Here is a tiny trained network, its code and every weight. The questions are about switching its units off for an input and a class, where a switched-off unit gives its printed mean instead of its output.

import numpy as np


def w(rows, s, z=0):
    codes = np.array(rows[::2]) - 128.0
    scale = np.full(codes.shape[1], s)
    scale[-1] = z or s
    return codes * scale


def norm(h):
    return h / np.sqrt((h * h).mean(-1, keepdims=True) + 1e-5)


def f(y):
    return y / 2 * (1 + np.tanh(0.7978845608 * (y + 0.044715 * y**3)))


def log_softmax(a):
    a = a - a.max(-1, keepdims=True)
    return a - np.log(np.exp(a).sum(-1, keepdims=True))


def net(x, mask):
    res = np.array(x, float).reshape(1, 6) / 4 @ E
    u = 0
    for l in range(3):
        y = f(norm(res) @ A[l][:, :-1].T + A[l][:, -1])
        res = res + np.where(mask[u : u + 5], y, B[l][:, -1]) @ B[l][:, :-1]
        u += 5
    return log_softmax(norm(res)[-1] @ U[:, :-1].T + U[:, -1])


A, B = {}, {}
E = w([
[104,73,163,178,203,65,151,192],'x0',
[152,98,173,8,197,66,48,222],'x1',
[236,154,194,151,108,105,131,231],'x2',
[253,62,93,70,109,204,79,166],'x3',
[175,137,5,84,133,23,191,86],'x4',
[29,187,13,105,80,102,115,151],'x5',
],0.0057)
A[0] = w([
[145,151,138,228,179,104,252,84,127],'0.n0',
[107,97,190,149,219,21,254,120,11],'0.n1',
[148,120,115,57,120,113,17,142,4],'0.n2',
[39,125,128,204,121,59,196,50,143],'0.n3',
[169,105,132,140,132,122,142,172,45],'0.n4',
],0.0071,0.0022)
B[0] = w([
[236,127,71,219,145,159,121,210,221],'0.n0',
[108,84,83,102,163,153,63,39,215],'0.n1',
[90,18,2,185,176,83,152,126,179],'0.n2',
[81,198,87,158,173,118,9,105,254],'0.n3',
[155,120,69,144,191,89,166,81,140],'0.n4',
],0.0079,0.0046)
A[1] = w([
[113,103,142,32,134,136,164,139,106],'1.n0',
[143,141,118,186,96,93,184,96,114],'1.n1',
[122,106,109,31,141,94,98,160,2],'1.n2',
[115,133,142,2,159,111,72,202,142],'1.n3',
[109,55,152,36,98,65,73,170,78],'1.n4',
],0.0091,0.0029)
B[1] = w([
[179,191,68,203,99,98,89,141,151],'1.n0',
[172,151,165,65,79,94,124,178,145],'1.n1',
[121,133,156,145,173,112,86,171,197],'1.n2',
[180,71,76,161,74,136,43,104,255],'1.n3',
[121,137,109,143,146,113,11,220,237],'1.n4',
],0.011,0.0044)
A[2] = w([
[10,192,88,133,69,84,95,119,3],'2.n0',
[109,122,133,34,139,104,92,101,52],'2.n1',
[58,144,96,139,115,96,97,87,55],'2.n2',
[103,88,110,5,133,95,28,188,66],'2.n3',
[49,138,150,156,254,73,96,170,182],'2.n4',
],0.0094,0.0026)
B[2] = w([
[114,145,144,85,194,244,201,77,206],'2.n0',
[253,106,136,152,145,105,90,251,135],'2.n1',
[130,185,160,162,153,192,221,78,184],'2.n2',
[145,105,132,159,90,108,26,154,253],'2.n3',
[125,108,76,159,122,153,169,75,234],'2.n4',
],0.013,0.0075)
U = w([
[121,130,153,69,178,52,212,221,43],'0',
[162,92,36,191,133,71,21,169,193],'1',
[156,168,83,41,33,78,244,118,126],'2',
[35,127,146,42,122,22,165,135,2],'3',
[36,95,242,143,99,170,113,149,76],'4',
[95,167,88,133,202,213,161,26,207],'5',
[173,168,253,139,154,146,140,211,41],'6',
],0.014,0.0058)

Each question gives the input, the list of numbers given to net, and the class t.
The units are the neurons (one row each of A and B). Each row of codes is followed by its name. A weight is (code - 128) times the scale printed after its matrix; where a second scale follows, it is the last column's (A, B and U).
mask holds one flag per neuron, layer by layer. A switched-off neuron (its flag False) gives its mean, the last column of its row in B, instead of its output. The means were averaged over made-up inputs and are rounded, as every weight is.
A unit's drop is (log p(t) with every unit on - log p(t) with that unit switched off) / (log p(t) with every unit on - log p(t) with every unit switched off).
The circuit of an input: a set's keep is (log p(t) with only the set's units on - log p(t) with every unit switched off) / (log p(t) with every unit on - log p(t) with every unit switched off). Starting from the 12 units with the biggest drops (on a tie, the unit counted first), units are removed one at a time, each time the one whose removal leaves the highest keep (on an exact tie, the one counted first), for as long as the keep stays at least 0.8.
circuit, biggest first: the units of the circuit, biggest drop first
unit that matters most: the unit with the biggest drop
k most important neurons: the k neurons with the biggest drops, biggest first
top k neurons in layer l: the k neurons of layer l with the biggest drops, biggest first
drop of u: that unit's drop, to one decimal
input [-3,5,-1,-7,6,2], class 5: unit that matters most => 2.n0
input [-1,-8,6,0,-5,3], class 6: circuit, biggest first => (1.n3 2.n4 1.n1)
input [4,1,8,-4,-2,-4], class 5: circuit, biggest first => (2.n3 2.n4)
input [3,-7,0,4,-8,-7], class 6: circuit, biggest first => (2.n4 0.n1 0.n3)
input [5,1,5,-1,-5,-3], class 4: 4 most important neurons => (0.n3 2.n0 0.n2 2.n2)
input [6,-4,8,4,-3,6], class 0: 3 most important neurons => (2.n3 0.n3 1.n3)
input [4,-1,-2,0,1,-6], class 5: 4 most important neurons => (2.n3 0.n1 1.n3 1.n4)
input [0,0,-4,1,2,-7], class 5: 3 most important neurons => (2.n3 1.n4 1.n3)
input [-1,0,0,4,2,-7], class 5: top 3 neurons in layer 1 => (1.n4 1.n3 1.n2)
input [-2,-3,-2,6,4,3], class 2: top 2 neurons in layer 1 => (1.n4 1.n3)
input [-5,-6,2,3,-3,-8], class 6: top 2 neurons in layer 2 => (2.n4 2.n0)
input [2,-3,7,-3,7,6], class 5: top 2 neurons in layer 0 => (0.n3 0.n1)
input [-1,0,6,3,-7,-4], class 6: drop of 2.n3 => 0.2
input [-5,-2,2,-5,6,6], class 5: drop of 2.n1 => 0.0
input [4,1,4,-8,-3,-6], class 5: drop of 1.n3 => 0.1
input [3,-4,6,-4,8,5], class 5: unit that matters most => 0.n3
input [-2,-3,0,2,-8,-7], class 4: drop of 0.n3 => -0.1
